Here is a tiny trained network, its code and every weight. The questions are about switching its units off for an input and a target symbol, where a switched-off unit gives its printed mean instead of its output.

import numpy as np


def w(rows, s, z=0):
    codes = np.array(rows[::2]) - 128.0
    scale = np.full(codes.shape[1], s)
    scale[-1] = z or s
    return codes * scale


def f(y):
    return y / 2 * (1 + np.tanh(0.7978845608 * (y + 0.044715 * y**3)))


def softmax(a):
    e = np.exp(a - a.max(-1, keepdims=True))
    return e / e.sum(-1, keepdims=True)


def log_softmax(a):
    a = a - a.max(-1, keepdims=True)
    return a - np.log(np.exp(a).sum(-1, keepdims=True))


def net(x, mask):
    ids = ['ΦΩαβζησ'.index(c) for c in x.split()]
    T = len(ids)
    res = E[ids] + P[:T]
    r = res
    for j in range(3):
        rows = slice(2 * j, 2 * j + 2)
        q, k, v = (r @ M[0][rows].T for M in (Q, K, V))
        z = softmax(np.where(np.tri(T) > 0, q @ k.T / 2**0.5, -1e9)) @ v
        o = O[0][rows]
        res = res + np.where(mask[j], z, o[:, -1]) @ o[:, :-1]
    y = f(res @ A[0][:, :-1].T + A[0][:, -1])
    res = res + np.where(mask[3:11], y, B[0][:, -1]) @ B[0][:, :-1]
    return log_softmax(res[-1] @ U[:, :-1].T + U[:, -1])


Q, K, V, O, A, B = {}, {}, {}, {}, {}, {}
E = w([
[159,119,162],'Φ',
[162,131,116],'Ω',
[183,67,157],'α',
[188,76,107],'β',
[120,64,3],'ζ',
[161,140,110],'η',
[155,232,131],'σ',
],0.015)
P = w([
[26,70,254],'0',
[162,152,5],'1',
[181,158,22],'2',
[184,145,46],'3',
[192,146,44],'4',
[197,139,65],'5',
[210,127,80],'6',
[212,108,101],'7',
[212,107,120],'8',
],0.0065)
Q[0] = w([
[105,44,56],'h1',
[247,58,143],'h1',
[129,80,129],'h2',
[140,155,127],'h2',
[11,153,113],'h3',
[146,177,187],'h3',
],0.015)
K[0] = w([
[136,18,80],'h1',
[94,5,180],'h1',
[147,165,115],'h2',
[126,120,146],'h2',
[177,126,56],'h3',
[130,187,127],'h3',
],0.018)
V[0] = w([
[112,88,189],'h1',
[99,45,8],'h1',
[119,168,44],'h2',
[204,61,113],'h2',
[24,213,179],'h3',
[100,101,211],'h3',
],0.011)
O[0] = w([
[134,86,72,201],'h1',
[34,120,166,146],'h1',
[88,142,150,126],'h2',
[127,144,148,254],'h2',
[160,216,255,60],'h3',
[217,138,135,222],'h3',
],0.013,0.0077)
A[0] = w([
[212,76,180,252],'n1',
[252,195,101,110],'n2',
[78,210,30,139],'n3',
[47,119,84,1],'n4',
[154,131,209,225],'n5',
[216,158,98,87],'n6',
[254,226,226,62],'n7',
[171,176,115,135],'n8',
],0.0077,0.0082)
B[0] = w([
[134,176,116,251],'n1',
[107,86,214,224],'n2',
[181,80,185,145],'n3',
[233,164,144,141],'n4',
[158,203,57,154],'n5',
[97,113,185,194],'n6',
[2,135,119,186],'n7',
[143,143,159,157],'n8',
],0.0094,0.016)
U = w([
[136,103,213,141],'Φ',
[169,160,101,119],'Ω',
[224,63,174,1],'α',
[140,125,2,227],'β',
[41,54,128,64],'ζ',
[168,178,80,134],'η',
[87,169,86,88],'σ',
],0.008,0.0042)

Each question gives the input, a string of symbols that net reads in full, and the target symbol t.
The units are the heads (2 rows each of Q, K, V and O) and the neurons (one row each of A and B). Each row of codes is followed by its name. A weight is (code - 128) times the scale printed after its matrix; where a second scale follows, it is the last column's (O, A, B and U).
mask holds one flag per unit, heads first, then neurons. A switched-off unit (its flag False) gives its mean, the last column of its rows in O or B, instead of its output. The means were averaged over made-up inputs and are rounded, as every weight is.
A unit's drop is (log p(t) with every unit on - log p(t) with that unit switched off) / (log p(t) with every unit on - log p(t) with every unit switched off).
The circuit of an input: a set's keep is (log p(t) with only the set's units on - log p(t) with every unit switched off) / (log p(t) with every unit on - log p(t) with every unit switched off). Starting from all 11 units, units are removed one at a time, each time the one whose removal leaves the highest keep (on an exact tie, the one counted first), for as long as the keep stays at least 0.8.
units of the circuit, in order: the units of the circuit, biggest drop first
most important unit: the unit with the biggest drop
k most important neurons: the k neurons with the biggest drops, biggest first
which heads matter: for each layer, one digit per head in row order, 1 if its drop is at least 0.15 and else 0, layers parted by /
drop when u is switched off: that unit's drop, to one decimal
input ζ Φ β Ω Φ η, target ζ: units of the circuit, in order	h1
input β Φ β β β Φ η, target β: units of the circuit, in order	h3, n2
input β Ω σ Φ, target β: units of the circuit, in order	n2, h3
input σ Φ β η, target σ: which heads matter	101
input σ η ζ β β, target σ: 3 most important neurons	n7, n5, n2
input α Φ σ β, target α: units of the circuit, in order	n7, h3, n2
input β β β σ α Ω, target β: units of the circuit, in order	n2, h3
input Φ β α β η, target Φ: units of the circuit, in order	h3, n2
input Φ α β β β β Ω, target Φ: units of the circuit, in order	n2, h3
input ζ Φ ζ β β β Φ Φ Φ, target ζ: units of the circuit, in order	h1, h3
input α α Ω, target α: 2 most important neurons	n7, n2
input β β Ω Φ β α, target β: units of the circuit, in order	n2, h3
input α β σ β ζ ζ η, target α: units of the circuit, in order	n7, h1, h3, n2
input α Φ β ζ α Ω, target α: most important unit	n7
input β Ω β β, target β: 2 most important neurons	n2, n6
input β β η η σ, target Φ: 3 most important neurons	n3, n1, n2
input β β β β β β Φ β, target β: units of the circuit, in order	h3, n2
input σ Φ β ζ β, target σ: 3 most important neurons	n5, n7, n2
input Φ β α, target Φ: units of the circuit, in order	h3, n2, n7
input σ β Φ Φ, target σ: which heads matter	001
input ζ ζ α α ζ α, target ζ: 2 most important neurons	n1, n5
input Φ β Φ, target Φ: most important neuron	n2
input Φ Φ Φ η, target Φ: 3 most important neurons	n2, n6, n7
input β β Φ β β β σ, target Φ: 2 most important neurons	n2, n3
input Φ β β β Φ α β β ζ, target ζ: drop when n1 is switched off	0.3
input α β Φ, target α: drop when n8 is switched off	0.0
input ζ η α β β α β β, target ζ: drop when h1 is switched off	1.2
input Φ β σ Φ Φ β Ω, target Φ: drop when n7 is switched off	0.2
